Here is a tiny trained network, its code and every weight. The questions are about switching its units off for an input and a class, where a switched-off unit gives its printed mean instead of its output.

import numpy as np


def w(rows, s, z=0):
    codes = np.array(rows[::2]) - 128.0
    scale = np.full(codes.shape[1], s)
    scale[-1] = z or s
    return codes * scale


def f(y):
    return np.maximum(y, 0)


def log_softmax(a):
    a = a - a.max(-1, keepdims=True)
    return a - np.log(np.exp(a).sum(-1, keepdims=True))


def net(x, mask):
    res = np.array(x, float).reshape(1, 6) / 4 @ E
    y = f(res @ A[0][:, :-1].T + A[0][:, -1])
    res = res + np.where(mask, y, B[0][:, -1]) @ B[0][:, :-1]
    return log_softmax(res[-1] @ U[:, :-1].T + U[:, -1])


A, B = {}, {}
E = w([
[153,204,28,100,2,85,98],'x0',
[169,108,228,120,104,215,131],'x1',
[203,80,112,64,153,199,179],'x2',
[134,205,75,143,103,149,209],'x3',
[70,95,102,43,129,59,148],'x4',
[166,161,93,129,97,119,47],'x5',
],0.0076)
A[0] = w([
[100,28,171,120,191,141,151,229],'neuron 0',
[194,162,120,56,81,200,135,254],'neuron 1',
[121,182,150,127,142,157,138,159],'neuron 2',
[162,153,170,143,82,162,102,187],'neuron 3',
[122,177,105,160,187,103,126,174],'neuron 4',
[116,154,81,147,184,160,172,170],'neuron 5',
[109,138,148,159,167,117,101,156],'neuron 6',
[178,120,150,193,88,186,126,181],'neuron 7',
[71,159,116,136,125,94,95,176],'neuron 8',
[72,62,151,133,149,117,108,201],'neuron 9',
[147,173,161,160,84,10,110,214],'neuron 10',
[126,157,62,111,81,159,112,243],'neuron 11',
],0.012,0.0035)
B[0] = w([
[56,103,156,116,83,193,178,248],'neuron 0',
[218,182,109,123,98,174,166,237],'neuron 1',
[126,130,128,175,205,122,164,157],'neuron 2',
[195,207,206,130,217,139,87,191],'neuron 3',
[106,112,50,176,141,115,91,178],'neuron 4',
[150,92,86,208,116,80,208,172],'neuron 5',
[110,66,150,120,119,91,119,171],'neuron 6',
[195,126,176,180,150,211,110,202],'neuron 7',
[135,88,85,84,166,43,57,202],'neuron 8',
[2,97,162,30,107,168,64,200],'neuron 9',
[118,130,78,93,215,107,46,233],'neuron 10',
[162,213,120,99,146,121,144,231],'neuron 11',
],0.0077,0.011)
U = w([
[68,20,137,254,131,116,207,96],'0',
[186,152,108,70,72,129,239,220],'1',
[194,167,227,180,175,203,100,3],'2',
[62,61,208,45,73,195,146,182],'3',
[88,142,82,82,168,36,34,104],'4',
],0.0094,0.0017)

Each question gives the input, the list of numbers given to net, and the class t.
The units are the neurons (one row each of A and B). Each row of codes is followed by its name. A weight is (code - 128) times the scale printed after its matrix; where a second scale follows, it is the last column's (A, B and U).
mask holds one flag per neuron, in row order. A switched-off neuron (its flag False) gives its mean, the last column of its row in B, instead of its output. The means were averaged over made-up inputs and are rounded, as every weight is.
A unit's drop is (log p(t) with every unit on - log p(t) with that unit switched off) / (log p(t) with every unit on - log p(t) with every unit switched off).
The circuit of an input: a set's keep is (log p(t) with only the set's units on - log p(t) with every unit switched off) / (log p(t) with every unit on - log p(t) with every unit switched off). Starting from all 12 units, units are removed one at a time, each time the one whose removal leaves the highest keep (on an exact tie, the one counted first), for as long as the keep stays at least 0.8.
circuit, biggest first: the units of the circuit, biggest drop first
most important unit: the unit with the biggest drop
k most important neurons: the k neurons with the biggest drops, biggest first
drop of u: that unit's drop, to one decimal
input [3,8,-2,-2,4,-1], class 2: circuit, biggest first : (neuron 3; neuron 0)
input [6,1,-7,3,-6,-4], class 4: most important unit : neuron 10
input [3,4,2,-1,3,6], class 2: circuit, biggest first : (neuron 3; neuron 8)
input [5,5,1,8,-3,-5], class 2: 2 most important neurons : (neuron 7; neuron 3)
input [0,-4,4,6,-3,-8], class 0: circuit, biggest first : (neuron 5; neuron 11)
input [8,4,0,-8,-1,5], class 2: 2 most important neurons : (neuron 3; neuron 1)
input [-5,-3,-7,5,-3,-2], class 0: 3 most important neurons : (neuron 5; neuron 11; neuron 3)
input [-8,1,-7,-2,-3,-3], class 3: drop of neuron 9 : 0.3
input [8,5,-1,-1,-2,4], class 2: drop of neuron 3 : 0.1
input [4,-7,7,-2,4,-2], class 1: drop of neuron 10 : 0.4
